Below is a small trained network, with its code and all its weights. Each question gives an input and a target symbol and asks what happens when units are switched off, that is, made to give their printed mean instead of their output.

import numpy as np


def w(rows, s, z=0):
    codes = np.array(rows[::2]) - 128.0
    scale = np.full(codes.shape[1], s)
    scale[-1] = z or s
    return codes * scale


def f(y):
    return y / 2 * (1 + np.tanh(0.7978845608 * (y + 0.044715 * y**3)))


def softmax(a):
    e = np.exp(a - a.max(-1, keepdims=True))
    return e / e.sum(-1, keepdims=True)


def log_softmax(a):
    a = a - a.max(-1, keepdims=True)
    return a - np.log(np.exp(a).sum(-1, keepdims=True))


def net(x, mask):
    ids = ['ΘΞαδηλσφψω'.index(c) for c in x.split()]
    T = len(ids)
    res = E[ids] + P[:T]
    u = 0
    for l in range(3):
        r = res
        for j in range(2):
            rows = slice(2 * j, 2 * j + 2)
            q, k, v = (r @ M[l][rows].T for M in (Q, K, V))
            z = softmax(np.where(np.tri(T) > 0, q @ k.T / 2**0.5, -1e9)) @ v
            o = O[l][rows]
            res = res + np.where(mask[u + j], z, o[:, -1]) @ o[:, :-1]
        u += 2
        y = f(res @ A[l][:, :-1].T + A[l][:, -1])
        res = res + np.where(mask[u : u + 4], y, B[l][:, -1]) @ B[l][:, :-1]
        u += 4
    return log_softmax(res[-1] @ U[:, :-1].T + U[:, -1])


Q, K, V, O, A, B = {}, {}, {}, {}, {}, {}
E = w([
[148,144,114],'Θ',
[165,136,119],'Ξ',
[116,158,114],'α',
[126,132,103],'δ',
[147,127,119],'η',
[94,83,92],'λ',
[124,163,156],'σ',
[163,116,145],'φ',
[183,182,38],'ψ',
[148,49,255],'ω',
],0.0085)
P = w([
[115,10,87],'0',
[143,139,133],'1',
[68,197,146],'2',
[175,83,115],'3',
[188,134,131],'4',
[70,198,143],'5',
[163,89,101],'6',
[216,139,128],'7',
[73,187,142],'8',
[141,86,106],'9',
[248,144,127],'10',
[69,176,141],'11',
[124,83,106],'12',
],0.013)
Q[0] = w([
[110,185,147],'L0H0',
[111,199,143],'L0H0',
[157,74,136],'L0H1',
[150,4,154],'L0H1',
],0.014)
K[0] = w([
[77,192,166],'L0H0',
[105,183,152],'L0H0',
[58,154,120],'L0H1',
[2,143,134],'L0H1',
],0.012)
V[0] = w([
[64,254,192],'L0H0',
[177,66,113],'L0H0',
[152,159,23],'L0H1',
[122,133,39],'L0H1',
],0.0077)
O[0] = w([
[63,234,170,2],'L0H0',
[166,70,119,180],'L0H0',
[136,254,45,167],'L0H1',
[98,174,35,168],'L0H1',
],0.0079,0.0027)
A[0] = w([
[184,75,4,141],'L0N0',
[134,128,132,124],'L0N1',
[133,190,99,4],'L0N2',
[38,118,155,139],'L0N3',
],0.014,0.0025)
B[0] = w([
[23,116,210,253],'L0N0',
[141,124,135,128],'L0N1',
[61,2,67,145],'L0N2',
[122,243,145,150],'L0N3',
],0.0073,0.016)
Q[1] = w([
[2,150,141],'L1H0',
[134,118,88],'L1H0',
[167,155,140],'L1H1',
[98,102,120],'L1H1',
],0.009)
K[1] = w([
[244,180,44],'L1H0',
[43,159,115],'L1H0',
[77,111,235],'L1H1',
[174,136,2],'L1H1',
],0.0047)
V[1] = w([
[242,109,82],'L1H0',
[197,185,113],'L1H0',
[163,254,81],'L1H1',
[83,38,187],'L1H1',
],0.0038)
O[1] = w([
[45,230,220,2],'L1H0',
[3,161,126,40],'L1H0',
[37,17,102,7],'L1H1',
[200,224,130,251],'L1H1',
],0.0033,0.0051)
A[1] = w([
[26,110,51,170],'L1N0',
[31,3,154,2],'L1N1',
[41,111,90,133],'L1N2',
[152,174,34,149],'L1N3',
],0.0051,0.0077)
B[1] = w([
[150,43,45,252],'L1N0',
[167,254,77,214],'L1N1',
[148,85,70,196],'L1N2',
[141,166,86,153],'L1N3',
],0.0071,0.0038)
Q[2] = w([
[134,254,187],'L2H0',
[119,245,161],'L2H0',
[132,130,125],'L2H1',
[84,157,119],'L2H1',
],0.004)
K[2] = w([
[114,2,155],'L2H0',
[132,70,146],'L2H0',
[126,127,122],'L2H1',
[118,152,126],'L2H1',
],0.0065)
V[2] = w([
[82,60,169],'L2H0',
[21,9,222],'L2H0',
[4,21,46],'L2H1',
[91,57,98],'L2H1',
],0.0029)
O[2] = w([
[120,190,156,185],'L2H0',
[111,254,180,250],'L2H0',
[175,200,239,236],'L2H1',
[133,148,194,183],'L2H1',
],0.003,0.002)
A[2] = w([
[177,39,165,255],'L2N0',
[223,211,124,243],'L2N1',
[57,147,254,194],'L2N2',
[70,65,36,99],'L2N3',
],0.0086,0.0049)
B[2] = w([
[74,80,47,254],'L2N0',
[255,237,93,198],'L2N1',
[83,113,254,227],'L2N2',
[230,93,137,183],'L2N3',
],0.0079,0.0078)
U = w([
[188,115,190,27],'Θ',
[179,116,201,80],'Ξ',
[99,81,96,196],'α',
[35,78,201,118],'δ',
[217,158,102,2],'η',
[154,171,72,182],'λ',
[67,177,142,146],'σ',
[140,168,156,124],'φ',
[154,78,2,205],'ψ',
[161,166,222,61],'ω',
],0.0089,0.0049)

Each question gives the input, a string of symbols that net reads in full, and the target symbol t.
The units are the heads (2 rows each of Q, K, V and O) and the neurons (one row each of A and B). Each row of codes is followed by its name. A weight is (code - 128) times the scale printed after its matrix; where a second scale follows, it is the last column's (O, A, B and U).
mask holds one flag per unit, layer by layer, with each layer's heads first. A switched-off unit (its flag False) gives its mean, the last column of its rows in O or B, instead of its output. The means were averaged over made-up inputs and are rounded, as every weight is.
A unit's drop is (log p(t) with every unit on - log p(t) with that unit switched off) / (log p(t) with every unit on - log p(t) with every unit switched off).
The circuit of an input: a set's keep is (log p(t) with only the set's units on - log p(t) with every unit switched off) / (log p(t) with every unit on - log p(t) with every unit switched off). Starting from the 12 units with the biggest drops (on a tie, the unit counted first), units are removed one at a time, each time the one whose removal leaves the highest keep (on an exact tie, the one counted first), for as long as the keep stays at least 0.8.
units of the circuit, in order: the units of the circuit, biggest drop first
unit that matters most: the unit with the biggest drop
top k neurons: the k neurons with the biggest drops, biggest first
top k neurons in layer l: the k neurons of layer l with the biggest drops, biggest first
which heads matter: for each layer, one digit per head in row order, 1 if its drop is at least 0.15 and else 0, layers parted by /
input σ λ δ ω λ, target δ: unit that matters most -> L0N2
input λ λ ψ α λ α, target λ: top 2 neurons -> L0N0; L0N3
input α λ Θ, target λ: which heads matter -> 00 / 00 / 00
input λ ψ η σ σ σ λ φ ψ δ ψ σ, target ψ: which heads matter -> 01 / 01 / 00
input σ λ Ξ φ Θ λ λ η ω δ ψ λ, target ψ: which heads matter -> 01 / 01 / 00
input λ σ λ σ φ ω λ α η Θ, target δ: which heads matter -> 00 / 10 / 00
input λ α λ ω φ Ξ, target ω: which heads matter -> 11 / 00 / 00
input λ σ Θ ω, target δ: top 4 neurons -> L0N2; L0N0; L1N0; L2N1
input λ λ δ φ ω η λ λ λ λ, target ψ: units of the circuit, in order -> L0H0; L2N2
input δ Θ η λ Ξ Θ α δ λ, target λ: units of the circuit, in order -> L0N0; L0H0; L2N1
input φ φ ω ψ σ η, target ψ: units of the circuit, in order -> L0N0; L2N2
input Ξ Ξ σ δ α ψ σ σ δ φ, target δ: top 3 neurons -> L0N2; L2N1; L0N0
input Ξ λ δ, target λ: top 3 neurons -> L0N0; L0N3; L2N2
input δ Θ α ψ φ λ σ, target δ: units of the circuit, in order -> L2N1; L1N1
input φ ψ α ω α α, target ω: top 3 neurons -> L0N0; L0N3; L2N2
input σ σ φ λ λ α α ψ λ Θ ω σ, target ω: top 3 neurons -> L0N0; L0N3; L2N2
input ψ λ λ λ Ξ λ λ ω η, target ω: top 2 neurons in layer 2 -> L2N2; L2N0
input η λ α δ ω λ λ η α ω λ σ, target ω: units of the circuit, in order -> L2N2; L2N0
input λ η Ξ α, target δ: units of the circuit, in order -> L0N0; L2N1; L0H0
input λ λ λ η, target δ: top 2 neurons -> L0N0; L0N2
